Below is a small trained network, with its code and all its weights. Each question gives an input and a target symbol and asks what happens when units are switched off, that is, made to give their printed mean instead of their output.

import numpy as np


def w(rows, s, z=0):
    codes = np.array(rows[::2]) - 128.0
    scale = np.full(codes.shape[1], s)
    scale[-1] = z or s
    return codes * scale


def f(y):
    return y / 2 * (1 + np.tanh(0.7978845608 * (y + 0.044715 * y**3)))


def softmax(a):
    e = np.exp(a - a.max(-1, keepdims=True))
    return e / e.sum(-1, keepdims=True)


def log_softmax(a):
    a = a - a.max(-1, keepdims=True)
    return a - np.log(np.exp(a).sum(-1, keepdims=True))


def net(x, mask):
    ids = ['ΓΛΞΠΨΩδεζηθμτ'.index(c) for c in x.split()]
    T = len(ids)
    res = E[ids] + P[:T]
    u = 0
    for l in range(2):
        q, k, v = (res @ M[l].T for M in (Q, K, V))
        z = softmax(np.where(np.tri(T) > 0, q @ k.T / 2**0.5, -1e9)) @ v
        res = res + np.where(mask[u], z, O[l][:, -1]) @ O[l][:, :-1]
        u += 1
        y = f(res @ A[l][:, :-1].T + A[l][:, -1])
        res = res + np.where(mask[u : u + 8], y, B[l][:, -1]) @ B[l][:, :-1]
        u += 8
    return log_softmax(res[-1] @ U[:, :-1].T + U[:, -1])


Q, K, V, O, A, B = {}, {}, {}, {}, {}, {}
E = w([
[91,144,104,114,88,144,121,122,127,149,125],'Γ',
[62,174,111,115,153,123,81,131,113,147,96],'Λ',
[89,140,99,110,90,142,116,122,122,150,129],'Ξ',
[113,48,122,188,90,108,101,158,23,157,158],'Π',
[88,153,97,109,76,142,135,127,120,149,123],'Ψ',
[114,166,179,128,70,83,152,161,175,135,178],'Ω',
[105,112,89,82,94,68,91,118,162,151,109],'δ',
[128,84,91,123,127,155,118,101,124,90,48],'ε',
[91,136,105,108,90,132,104,114,131,139,123],'ζ',
[158,188,107,78,58,149,220,151,131,107,157],'η',
[86,141,108,115,90,136,126,117,125,143,121],'θ',
[149,93,138,19,106,181,128,75,146,96,131],'μ',
[98,164,137,59,147,248,97,111,94,143,135],'τ',
],0.017)
P = w([
[22,79,131,4,64,126,46,254,137,9,135],'0',
[113,152,186,56,61,139,60,165,129,101,49],'1',
[115,147,184,90,88,146,93,142,122,115,52],'2',
[115,143,168,105,95,140,107,119,124,134,57],'3',
[113,144,155,120,115,149,124,117,121,153,63],'4',
[107,140,154,135,119,144,130,110,131,152,71],'5',
[110,143,154,145,136,156,143,103,123,159,86],'6',
[104,139,146,154,136,157,148,97,130,166,92],'7',
[100,146,135,158,140,151,154,93,135,166,93],'8',
[105,139,129,166,142,151,165,90,135,177,98],'9',
[105,144,120,170,149,154,168,90,135,188,98],'10',
[110,142,120,172,157,161,182,86,136,198,105],'11',
[111,142,117,181,154,161,188,89,138,203,105],'12',
[106,144,107,182,162,165,201,97,136,218,105],'13',
],0.0076)
Q[0] = w([
[129,31,106,148,237,99,104,85,107,123,106],'L0H1',
[123,134,103,220,154,3,191,135,93,137,246],'L0H1',
],0.0057)
K[0] = w([
[151,26,89,153,189,132,67,114,77,99,3],'L0H1',
[196,95,167,187,81,54,147,204,19,164,131],'L0H1',
],0.0039)
V[0] = w([
[129,214,128,2,133,162,224,113,225,135,141],'L0H1',
[158,90,66,91,177,198,115,56,113,66,56],'L0H1',
],0.007)
O[0] = w([
[27,57,74,155,137,104,136,97,81,2,216,252],'L0H1',
[118,120,77,171,49,197,155,187,187,86,173,160],'L0H1',
],0.0064,0.0047)
A[0] = w([
[10,138,198,70,174,53,126,111,81,122,188,187],'L0N1',
[236,159,115,238,87,178,200,121,167,95,95,67],'L0N2',
[52,12,37,188,130,118,60,110,75,133,147,93],'L0N3',
[181,198,190,116,76,107,202,232,211,128,202,148],'L0N4',
[103,59,93,130,140,70,99,146,157,23,126,247],'L0N5',
[179,143,253,205,217,88,157,55,175,233,172,77],'L0N6',
[120,29,130,54,178,149,151,127,42,85,21,2],'L0N7',
[224,179,123,52,159,154,121,19,149,126,83,207],'L0N8',
],0.0061,0.0038)
B[0] = w([
[162,117,93,147,108,186,128,106,148,89,83,253],'L0N1',
[203,120,75,137,154,154,156,119,165,170,141,148],'L0N2',
[115,156,177,95,106,87,110,140,103,100,165,202],'L0N3',
[65,126,182,95,127,88,47,179,51,97,84,139],'L0N4',
[115,174,108,130,101,150,171,136,109,189,156,247],'L0N5',
[173,119,3,154,104,193,134,119,177,142,154,133],'L0N6',
[103,172,152,150,61,117,123,193,133,94,187,143],'L0N7',
[51,156,141,97,113,65,107,189,151,103,88,138],'L0N8',
],0.011,0.0054)
Q[1] = w([
[195,184,254,197,233,54,197,66,132,18,207],'L1H1',
[223,102,191,204,251,72,60,114,190,48,222],'L1H1',
],0.009)
K[1] = w([
[77,116,186,30,142,185,156,121,175,2,159],'L1H1',
[82,77,124,38,154,172,75,92,224,13,93],'L1H1',
],0.0097)
V[1] = w([
[89,196,101,107,94,177,120,29,129,115,52],'L1H1',
[145,40,199,155,136,66,65,114,3,29,126],'L1H1',
],0.005)
O[1] = w([
[125,109,157,95,56,229,154,204,164,235,54,254],'L1H1',
[138,88,115,254,202,37,126,67,133,148,216,29],'L1H1',
],0.0066,0.0034)
A[1] = w([
[83,131,215,136,93,87,104,198,65,76,127,131],'L1N1',
[118,114,127,196,191,142,148,95,120,96,195,180],'L1N2',
[124,126,110,163,196,38,126,128,122,133,119,245],'L1N3',
[138,124,141,155,129,100,81,119,171,153,66,253],'L1N4',
[123,24,94,150,94,41,179,78,145,76,197,104],'L1N5',
[121,111,247,133,141,80,72,116,138,75,144,82],'L1N6',
[199,133,111,176,168,103,155,70,108,78,129,51],'L1N7',
[220,204,177,84,162,38,157,145,68,65,171,20],'L1N8',
],0.011,0.0042)
B[1] = w([
[139,128,139,87,250,88,43,90,144,171,82,237],'L1N1',
[133,92,104,174,184,148,50,190,105,73,103,233],'L1N2',
[171,196,49,122,139,93,127,110,181,160,176,203],'L1N3',
[140,163,149,130,98,155,189,127,107,96,211,187],'L1N4',
[145,60,109,98,110,91,135,126,142,161,99,252],'L1N5',
[194,82,113,72,27,165,149,179,90,38,103,127],'L1N6',
[56,172,144,117,88,81,106,99,118,119,134,178],'L1N7',
[149,158,73,133,79,79,185,93,7,101,98,133],'L1N8',
],0.012,0.0037)
U = w([
[149,150,142,120,152,138,132,122,120,132,149,62],'Γ',
[146,224,108,168,164,134,113,138,153,135,167,96],'Λ',
[154,157,134,116,149,143,126,106,133,140,138,30],'Ξ',
[200,171,163,108,155,135,117,124,96,175,170,101],'Π',
[13,197,211,68,161,93,83,93,138,214,101,234],'Ψ',
[154,178,157,117,96,115,105,99,134,76,159,40],'Ω',
[163,152,113,112,155,106,140,110,188,167,168,116],'δ',
[117,135,136,188,88,186,254,127,78,117,180,254],'ε',
[153,138,146,112,142,137,131,111,125,125,143,43],'ζ',
[147,99,101,150,141,102,120,117,98,142,72,85],'η',
[147,172,146,126,147,134,137,106,134,126,149,63],'θ',
[160,21,148,106,147,137,124,134,138,147,143,103],'μ',
[143,107,137,155,172,153,109,174,103,114,152,113],'τ',
],0.0085,0.0083)

Each question gives the input, a string of symbols that net reads in full, and the target symbol t.
The units are the heads (2 rows each of Q, K, V and O) and the neurons (one row each of A and B). Each row of codes is followed by its name. A weight is (code - 128) times the scale printed after its matrix; where a second scale follows, it is the last column's (O, A, B and U).
mask holds one flag per unit, layer by layer, with each layer's heads first. A switched-off unit (its flag False) gives its mean, the last column of its rows in O or B, instead of its output. The means were averaged over made-up inputs and are rounded, as every weight is.
A unit's drop is (log p(t) with every unit on - log p(t) with that unit switched off) / (log p(t) with every unit on - log p(t) with every unit switched off).
The circuit of an input: a set's keep is (log p(t) with only the set's units on - log p(t) with every unit switched off) / (log p(t) with every unit on - log p(t) with every unit switched off). Starting from the 12 units with the biggest drops (on a tie, the unit counted first), units are removed one at a time, each time the one whose removal leaves the highest keep (on an exact tie, the one counted first), for as long as the keep stays at least 0.8.
units of the circuit, in order: the units of the circuit, biggest drop first
top k neurons: the k neurons with the biggest drops, biggest first
top k neurons in layer l: the k neurons of layer l with the biggest drops, biggest first
input ε η Π ε ε θ, target η: units of the circuit, in order	[L1H1; L1N5]
input ε τ ε Π η η μ Ψ η Π η ε ε μ, target ε: top 2 neurons in layer 0	[L0N6; L0N4]
input Ψ τ η ε η Π Ξ, target η: units of the circuit, in order	[L1H1; L1N5; L1N2]
input ε δ θ Ω θ μ Λ Ψ Ω Λ, target ε: top 2 neurons	[L0N4; L1N1]
input ε η η Ω ε ε Π, target η: units of the circuit, in order	[L1H1; L1N5; L0N3; L1N8]
input ε ε ε Ψ ζ ε Ξ ζ ε ε Λ Γ η Ω, target Ψ: top 3 neurons	[L0N4; L0N2; L1N1]
input η Ω Λ ε Ψ Ψ Ω Π η Ψ η Ψ ζ, target η: units of the circuit, in order	[L1H1; L1N5; L1N2]
input Π Ψ Ξ ε Γ Γ ε Ψ ε ε Ω τ η Ω, target η: top 3 neurons	[L0N6; L1N5; L1N2]
input δ ε μ η Ω ε ε Ω δ δ Λ δ, target ε: top 3 neurons	[L1N1; L0N4; L0N7]
input η Ψ Γ Λ Ω δ Γ ζ Ξ ζ ε, target Ψ: units of the circuit, in order	[L0N1; L0N7; L0N3; L1N1]
input Γ Ω η τ Ψ Λ Γ η Ω μ, target Ψ: units of the circuit, in order	[L0N8]
input Ψ Ψ Γ ε θ ε μ δ ε Ω, target Ψ: top 3 neurons	[L0N4; L1N1; L0N2]
input Γ δ η Ψ Γ ε Π τ, target τ: units of the circuit, in order	[L1H1; L1N2]
input Π Λ ε ε η Λ θ Ω η η θ Ω, target η: top 2 neurons	[L0N6; L0N1]
input ε Ξ Ω Π, target Π: units of the circuit, in order	[L0H1; L1H1; L1N4; L1N1]
input Ω Ψ ε Π Ω Ω μ η Γ, target η: units of the circuit, in order	[L1H1; L1N5; L1N2]
input Ω ε ζ ε μ, target Ψ: top 3 neurons in layer 0	[L0N8; L0N1; L0N2]
input ε Ω Λ θ θ ε η Ω Γ ε η Π, target η: top 3 neurons	[L1N5; L0N5; L1N2]
input η Ω ε θ Π τ ε η Γ δ ε η μ η, target η: units of the circuit, in order	[L1H1; L1N5; L1N2; L1N8]
input ε Ω μ δ δ Ω ε Λ Ω Ξ Ψ δ, target ε: top 3 neurons	[L1N1; L0N4; L1N4]
input Ω θ Γ θ Π δ δ, target δ: top 2 neurons	[L1N3; L0N5]
input θ Π μ ε θ ε Ω ε Ψ Λ η Ω Ξ, target η: units of the circuit, in order	[L1H1; L1N5]
input Ω Γ ε Λ Ω τ Λ Ψ ε θ δ Λ, target ε: top 3 neurons	[L1N1; L1N4; L0N4]
input η ε Ω δ Π Γ ε η Ψ, target η: top 2 neurons in layer 0	[L0N5; L0N1]
input ε Γ ε η Π η ζ ε η Ξ θ δ, target δ: top 2 neurons	[L1N3; L1N5]
input ζ Ψ τ Ω Ω η ε, target Ψ: top 3 neurons in layer 0	[L0N1; L0N7; L0N3]
input ζ μ Ω τ Λ η ε τ, target ε: units of the circuit, in order	[L1N1]
input μ ε ε Π ε ε Ω Λ, target Λ: top 4 neurons	[L1N3; L0N5; L0N1; L1N2]
input Ω δ δ Π Ω θ Λ μ, target μ: top 2 neurons	[L1N5; L0N5]
